Here is a tiny trained network, its code and every weight. The questions are about switching its units off for an input and a target symbol, where a switched-off unit gives its printed mean instead of its output.

import numpy as np


def w(rows, s, z=0):
    codes = np.array(rows[::2]) - 128.0
    scale = np.full(codes.shape[1], s)
    scale[-1] = z or s
    return codes * scale


def norm(h):
    return h / np.sqrt((h * h).mean(-1, keepdims=True) + 1e-5)


def f(y):
    return y / 2 * (1 + np.tanh(0.7978845608 * (y + 0.044715 * y**3)))


def softmax(a):
    e = np.exp(a - a.max(-1, keepdims=True))
    return e / e.sum(-1, keepdims=True)


def log_softmax(a):
    a = a - a.max(-1, keepdims=True)
    return a - np.log(np.exp(a).sum(-1, keepdims=True))


def net(x, mask):
    ids = ['ΘΠΣαδηξψ'.index(c) for c in x.split()]
    T = len(ids)
    res = E[ids] + P[:T]
    r = norm(res)
    for j in range(2):
        rows = slice(2 * j, 2 * j + 2)
        q, k, v = (r @ M[0][rows].T for M in (Q, K, V))
        z = softmax(np.where(np.tri(T) > 0, q @ k.T / 2**0.5, -1e9)) @ v
        o = O[0][rows]
        res = res + np.where(mask[j], z, o[:, -1]) @ o[:, :-1]
    y = f(norm(res) @ A[0][:, :-1].T + A[0][:, -1])
    res = res + np.where(mask[2:18], y, B[0][:, -1]) @ B[0][:, :-1]
    return log_softmax(norm(res)[-1] @ U[:, :-1].T + U[:, -1])


Q, K, V, O, A, B = {}, {}, {}, {}, {}, {}
E = w([
[135,88,68,95,124,112,58,163,47,125],'Θ',
[177,31,158,173,139,48,149,182,31,86],'Π',
[169,84,144,125,55,135,136,167,37,111],'Σ',
[162,164,143,80,149,69,100,161,88,145],'α',
[112,92,65,142,254,139,111,155,102,150],'δ',
[222,156,206,153,172,50,148,77,120,178],'η',
[160,105,62,82,198,113,83,202,48,101],'ξ',
[203,32,141,195,90,143,145,53,87,143],'ψ',
],0.0095)
P = w([
[144,93,185,120,76,133,112,123,242,175],'0',
[92,178,150,64,120,180,225,56,74,19],'1',
[136,14,206,150,173,206,146,135,150,201],'2',
[48,247,97,201,83,99,167,89,157,75],'3',
[121,25,227,120,178,163,132,137,162,201],'4',
[67,158,118,114,171,99,211,55,90,1],'5',
],0.0087)
Q[0] = w([
[121,182,81,185,81,126,126,162,170,110],'H1',
[149,203,94,142,131,127,177,97,111,13],'H1',
[152,222,43,232,47,127,63,201,238,125],'H2',
[91,240,4,254,90,58,146,68,72,68],'H2',
],0.0065)
K[0] = w([
[103,115,150,49,169,198,207,89,46,97],'H1',
[78,146,101,171,150,85,141,63,93,105],'H1',
[97,71,158,2,192,168,194,58,69,109],'H2',
[97,199,107,118,146,157,191,66,60,96],'H2',
],0.0076)
V[0] = w([
[78,191,243,79,9,141,87,64,114,144],'H1',
[151,158,2,60,99,91,19,152,156,179],'H1',
[142,185,169,76,208,32,93,217,148,76],'H2',
[73,141,162,146,184,153,215,35,192,224],'H2',
],0.0058)
O[0] = w([
[87,115,150,104,233,124,219,170,212,51,68],'H1',
[86,167,218,226,95,145,254,192,82,183,47],'H1',
[181,111,217,125,102,227,59,177,186,33,130],'H2',
[195,169,7,195,129,26,145,155,119,57,252],'H2',
],0.0095,0.003)
A[0] = w([
[100,84,167,75,131,111,136,104,90,238,250],'N1',
[88,108,214,98,137,153,98,166,198,125,94],'N2',
[171,48,188,123,201,142,115,197,224,139,202],'N3',
[177,225,101,169,56,125,91,130,101,83,69],'N4',
[88,123,118,67,133,146,198,84,84,56,208],'N5',
[156,103,164,210,68,144,138,179,85,255,40],'N6',
[166,85,144,98,138,207,60,99,186,199,3],'N7',
[110,150,137,66,153,137,137,124,156,28,29],'N8',
[129,116,52,62,138,105,116,12,94,94,164],'N9',
[159,118,160,156,126,190,111,141,162,96,158],'N10',
[141,101,66,126,133,24,199,160,160,171,165],'N11',
[18,166,137,109,137,116,192,65,84,117,160],'N12',
[103,150,102,77,136,74,107,68,81,145,79],'N13',
[160,119,83,159,156,127,111,131,135,11,158],'N14',
[185,187,118,148,75,91,101,129,87,153,174],'N15',
[121,197,13,161,108,95,142,108,113,72,164],'N16',
],0.0097,0.0032)
B[0] = w([
[104,100,132,95,126,150,147,150,214,103,182],'N1',
[160,71,105,137,142,132,136,95,91,75,178],'N2',
[105,199,119,180,73,157,126,103,78,100,206],'N3',
[112,84,143,161,155,185,185,144,121,124,200],'N4',
[106,149,88,153,139,93,72,85,154,156,186],'N5',
[86,179,71,112,136,1,82,131,157,131,190],'N6',
[160,115,128,93,142,84,115,130,72,117,142],'N7',
[125,110,134,107,143,113,143,178,128,193,165],'N8',
[93,157,187,160,104,105,165,190,106,154,251],'N9',
[174,130,105,142,143,112,127,150,128,179,157],'N10',
[149,104,104,87,138,179,81,139,133,156,197],'N11',
[148,159,91,169,116,145,116,101,157,87,162],'N12',
[140,143,127,160,71,155,145,159,117,106,181],'N13',
[129,141,113,130,104,183,113,136,180,182,220],'N14',
[114,142,126,187,175,144,145,89,80,113,208],'N15',
[157,73,171,101,170,102,141,86,96,106,246],'N16',
],0.011)
U = w([
[126,152,56,146,134,30,84,88,98,131,82],'Θ',
[139,131,205,195,122,191,214,176,67,116,157],'Π',
[178,81,173,40,141,155,24,80,80,81,34],'Σ',
[173,187,101,150,104,234,58,137,161,208,94],'α',
[14,170,165,153,71,120,200,193,205,163,113],'δ',
[60,89,118,106,154,186,114,29,202,73,59],'η',
[71,152,254,84,94,124,37,168,92,225,108],'ξ',
[165,18,155,89,177,125,169,220,200,187,253],'ψ',
],0.0083,0.0012)

Each question gives the input, a string of symbols that net reads in full, and the target symbol t.
The units are the heads (2 rows each of Q, K, V and O) and the neurons (one row each of A and B). Each row of codes is followed by its name. A weight is (code - 128) times the scale printed after its matrix; where a second scale follows, it is the last column's (O, A, B and U).
mask holds one flag per unit, heads first, then neurons. A switched-off unit (its flag False) gives its mean, the last column of its rows in O or B, instead of its output. The means were averaged over made-up inputs and are rounded, as every weight is.
A unit's drop is (log p(t) with every unit on - log p(t) with that unit switched off) / (log p(t) with every unit on - log p(t) with every unit switched off).
The circuit of an input: a set's keep is (log p(t) with only the set's units on - log p(t) with every unit switched off) / (log p(t) with every unit on - log p(t) with every unit switched off). Starting from the 12 units with the biggest drops (on a tie, the unit counted first), units are removed one at a time, each time the one whose removal leaves the highest keep (on an exact tie, the one counted first), for as long as the keep stays at least 0.8.
circuit, biggest first: the units of the circuit, biggest drop first
unit that matters most: the unit with the biggest drop
k most important neurons: the k neurons with the biggest drops, biggest first
which heads matter: for each layer, one digit per head in row order, 1 if its drop is at least 0.15 and else 0, layers parted by /
input Θ Σ ψ, target δ: circuit, biggest first -> H1, N6
input ξ ξ Π α ξ, target ξ: circuit, biggest first -> H1, H2, N6
input η α δ α, target α: unit that matters most -> H2
input α Π δ Π, target ξ: circuit, biggest first -> H1, H2, N9
input α Π Θ, target Π: circuit, biggest first -> H1, N3
input α δ ξ Θ, target Π: which heads matter -> 00
input δ ψ Σ δ α, target Θ: which heads matter -> 10
input δ Π δ Σ, target ξ: circuit, biggest first -> H1, H2, N9
input δ δ δ ψ ψ, target Θ: which heads matter -> 10
input ξ δ δ ξ ψ, target ξ: circuit, biggest first -> H1, H2, N6
input ψ Θ δ ψ, target η: which heads matter -> 01
input Π Θ ψ η, target η: which heads matter -> 01
input δ α α Σ, target α: which heads matter -> 11
input Θ η δ, target δ: which heads matter -> 10
input ψ δ α, target ψ: unit that matters most -> H2
input α Π α δ, target ξ: which heads matter -> 11
input Π δ Σ δ ψ, target Σ: which heads matter -> 01
input δ η Θ ξ ψ, target Θ: which heads matter -> 10
input η Σ ξ α, target δ: circuit, biggest first -> H2, N9, H1
input ψ δ ψ, target ψ: circuit, biggest first -> H2, N11, N3, N1
input ψ ξ α η η δ, target ψ: which heads matter -> 01
input Σ η δ, target η: which heads matter -> 11
input ψ δ η α η, target ψ: circuit, biggest first -> H2, N11, N1, N3
input Σ α Σ δ, target α: most important neuron -> N3
input Θ ξ Σ Θ Σ, target δ: which heads matter -> 10
input δ Σ α Π, target δ: which heads matter -> 11
input ψ Π δ ξ, target ξ: circuit, biggest first -> H1, H2, N9
input ξ ξ δ, target ξ: circuit, biggest first -> H1, H2, N6
